In the rows, 128 means zero.
Each row is followed by its class.
[126 127 152 131 137  96 113  62 155 104 133 120 116 115 131 135 100 115
 151 118] | V
[142 136 181 136 137 129 144  72 150  90 169 142 120  99 135 150 130  96
 141 125] | Y
[132 134 156 117 135  98 148  58 157 109 144 136 129 121 133 140 155 109
 146 117] | L
[127 131 166 130 133  99 122  77 148 114 144 135 117 105 135 151 121  98
 136 127] | Y
[137 129 163 131 124 108 108  58 158  69 159 124 124 106 123 140 123 119
 138 115] | L
[134 135 169 148 157  90 125  59 162 111 143 135 120 101 130 146 112 104
 157 122] | Y
[125 126 154 139 137 127 125  54 161  94 141 131 136 113 130 138 120 124
 155 127] | V
[127 133 162 130 136  90 138  68 150 107 136 134 122 114 134 152 111 107
 137 124] | L
[124 126 148 141 126 122 128  80 165 107 121 120 129 112 121 130 113 119
 141 148] | S
[126 134 157 124 137  90 137  55 151 105 142 134 118 102 126 149 120 104
 143 138] | V
[119 121 152 138 133 108 115  73 161 102 142 121 122 136 128 127 114 115
 148 144] | S
[131 133 168 132 149 101 127  67 154 114 148 148 115 111 159 159 118 121
 161 131] | Y
[133  96 159 124 150 105 123  59 155 114 150 133 120 114 139 138 117 111
 143 153] | L
[125 136 150 127  97 111 120  66 136 110 138 127 116 126 123 131 125 112
 160 133] | S
[133 143 176 133 146 101 138  53 159 105 151 133 161 109 123 162 122 111
 164 116] | L
[116 137 138 117 169 106 139  64 155  97 143 127 187 110 124 108 121 124
 155 114] | V
[130 132 161 127 129 114 133  40 152  79 143 117 138 124 129 135 110 128
 140 129] | V
[132 118 129 127 134 122 126  85 135 100 132 129 122 131 128 135 118 132
 135 115] | V
[129 130 146 126 129 106 128  71 154 105 135 120 128 123 134 144 115 120
 143 132] | V
[133 138 152 133 130 118 121  65 153 110 145 117 123 124 135 145 117 125
 149 136] | V
[133 125 160 134 130 116 137  52 166  92 140 196 128 119 134 144 116 113
 155 128] | V
[126 130 147 142 128 114 139  82 141 109 143 120 127 113 134 134 120 109
 139 122] | V
[151 132 154 128 116  95 124  72 117 105 137 133 123 102 128 144 118 129
 154 138] | V
[132 132 165 130 145 105 135  63 140 108 144 137 121 107 129 156 126 130
 139 164] | Y
[124 125 138 128 137 104 138  90 138 107 126 133 118 117 119 147  98 114
 144 125] | S
[122 131 149 121 134 116 139  42 137  92 154 132 112 110 123 118 115 105
 151 126] | V
[127 139 177 132 127 103 124   4 188  68 144 117 122 117 141 142 102 125
 166 137] | V
[147 138 155 124 138 145 132  74 152 103 155 146 128  97 131 142 117 105
 151 114] | Y
[139 133 177 135 151  86 145  44 171  98 142 132 123  95 131 151 112 110
 149 129] | Y

Each row is followed by its class. Each block has new classes.
[136 173 128 119 136 130 116 118 129 131 133 129 120 124 122 135 121 110
 123 148] | Z
[141 143 126 143 128 131 132 113 135 132 139 124 104 117 147 124 118 130
 132 136] | Z
[131 163 113 135 133 128 126 118 137 133 133 151 117 116 124 131 129 111
 126 123] | Z
[132 157 123 140 131 138 121 112 143 129 131 137 122 111 122 132 128 122
 123 123] | Z
[134 142 126 123 128 139 115 117 131 121 124 139 135 123 114 127 134 127
 128 125] | U
[129 144 127 141 136 139 129 112 132 137 146 133 114 115 146 129 115 113
 129 136] | Z
[123 137 130 120 138 159 116 126 126 126 136 138 132 128 110 149 135 125
 125 145] | Z
[139 153 127 132 119 116 120 129 139 134 134 125 116 138 126 136 127 132
 124 120] | Z
[132 122 122 123 136 136 126 119 130 126 134 143 127 119 125 127 125 130
 126 136] | U
[144 140 121 127 125 118 132 118 132 130 138 131 119 119 127 131 124 131
 126 129] | R
[132 156 118 150 135 132 134 114 128 128 133 151 107 117 126 139 131 122
 132 128] | Z
[136 124 123 114 132 123 129 111 124 131 134 145 139 107 120 124 124 118
 129 140] | U
[145 132 129 124 120 102 137 103 135 133 128 131 152 122 127 113 123 136
 128 116] | R
[112 139 130 152 133 146 136 116 133 131 131 135 120 121 130 136 128 127
 129 126] | Z
[137 128 126 128 130 122 134 127 126 126 127 130 118 127 129 125 130 134
 131 127] | R
[144 122 125 113 128 130 130 118 125 130 135 138 136 118 124 123 121 129
 126 134] | U
[133 154 127 139 133 140 134 110 128 125 142 138  99 120 143 138 127 119
 129 139] | Z
[125 157 135 146 130 133 121 109 137 126 126 129 129 121 119 134 129 132
 128 127] | Z
[112 133 127 136 135 134 117 118 133 131 141 136 138 136 106 156 132 131
 125 140] | Z
[147 143 126 112 123 113 132  82 126 132 131 147 147 103 129 116 117  99
 127 133] | U
[127 142 125 138 130 135 120 125 142 131 132 127 124 124 120 129 128 134
 124 121] | Z
[149 158 121 140 131 127 119 131 144 133 129 137 101 121 138 115 130 128
 126 118] | Z
[125 116 122 118 134 134 130  99 128 129 143 147 129 106 123 124 119 125
 128 136] | U
[132 190 123 137 122 124 125 104 130 121 114 123 124 129 144 135 125  98
 128 121] | Z
[151 118 131 118 121 116 131 115 137 133 126 128 132 121 130 116 123 129
 134 120] | R
[137 113 128 118 122 116 137 105 124 131 129 137 138 113 128 121 127 130
 130 124] | R
[129 131 127 121 131 139 128 119 124 126 130 136 128 122 122 135 125 120
 130 133] | U
[136 124 128 116 128 134 124 121 128 129 127 135 133 122 119 132 128 130
 129 131] | U
[139 137 127 124 117 106 139 128 128 128 111 120 130 137 130 115 135 136
 133 107] | R
[140 131 119 114 131 135 130 127 131 127 132 147 129 116 132 126 128 118
 122 127] | U
[129 170 123 131 125 120 126 148 121 118 103 111 116 147 123 126 146 119
 135 114] | Z
[131 140 124 123 126 134 128 117 127 121 121 148 128 117 122 128 129 117
 130 123] | U
[135 148 125 139 133 149 122 132 136 127 134 125 103 128 137 140 127 127
 128 129] | Z
[129 151 125 137 137 141 120 112 142 129 133 135 118 115 123 125 125 127
 123 127] | Z
[130 184 120 132 126 112 123 142 125 130 117 132 111 145 135 128 136 104
 131 118] | Z
[126 155 130 137 133 161 119 124 141 121 121 128 122 118 138 133 126 117
 130 125] | Z

Each row is followed by its class. Each block has new classes.
[125 144 112 148 121 126 119 123 155 119 140 132 161 177 103 153 134 120
 120 116] | (84)
[126 122 122 126 132 101 131 115 128 103 147 129 143 134 125 143 127 123
 132 126] | (81)
[118 123  71  85 125  94 142 143 152 124 145 152 142 165 117 150 133 138
 129 127] | (83)
[121 123  91 130 139 102 129 134 140 123 149 134 152 121 138 144 133 130
 152 125] | (90)
[103 121 145 164 129 110 117 118 122 136 131 124 118 133 101 158 134 131
 119 121] | (85)
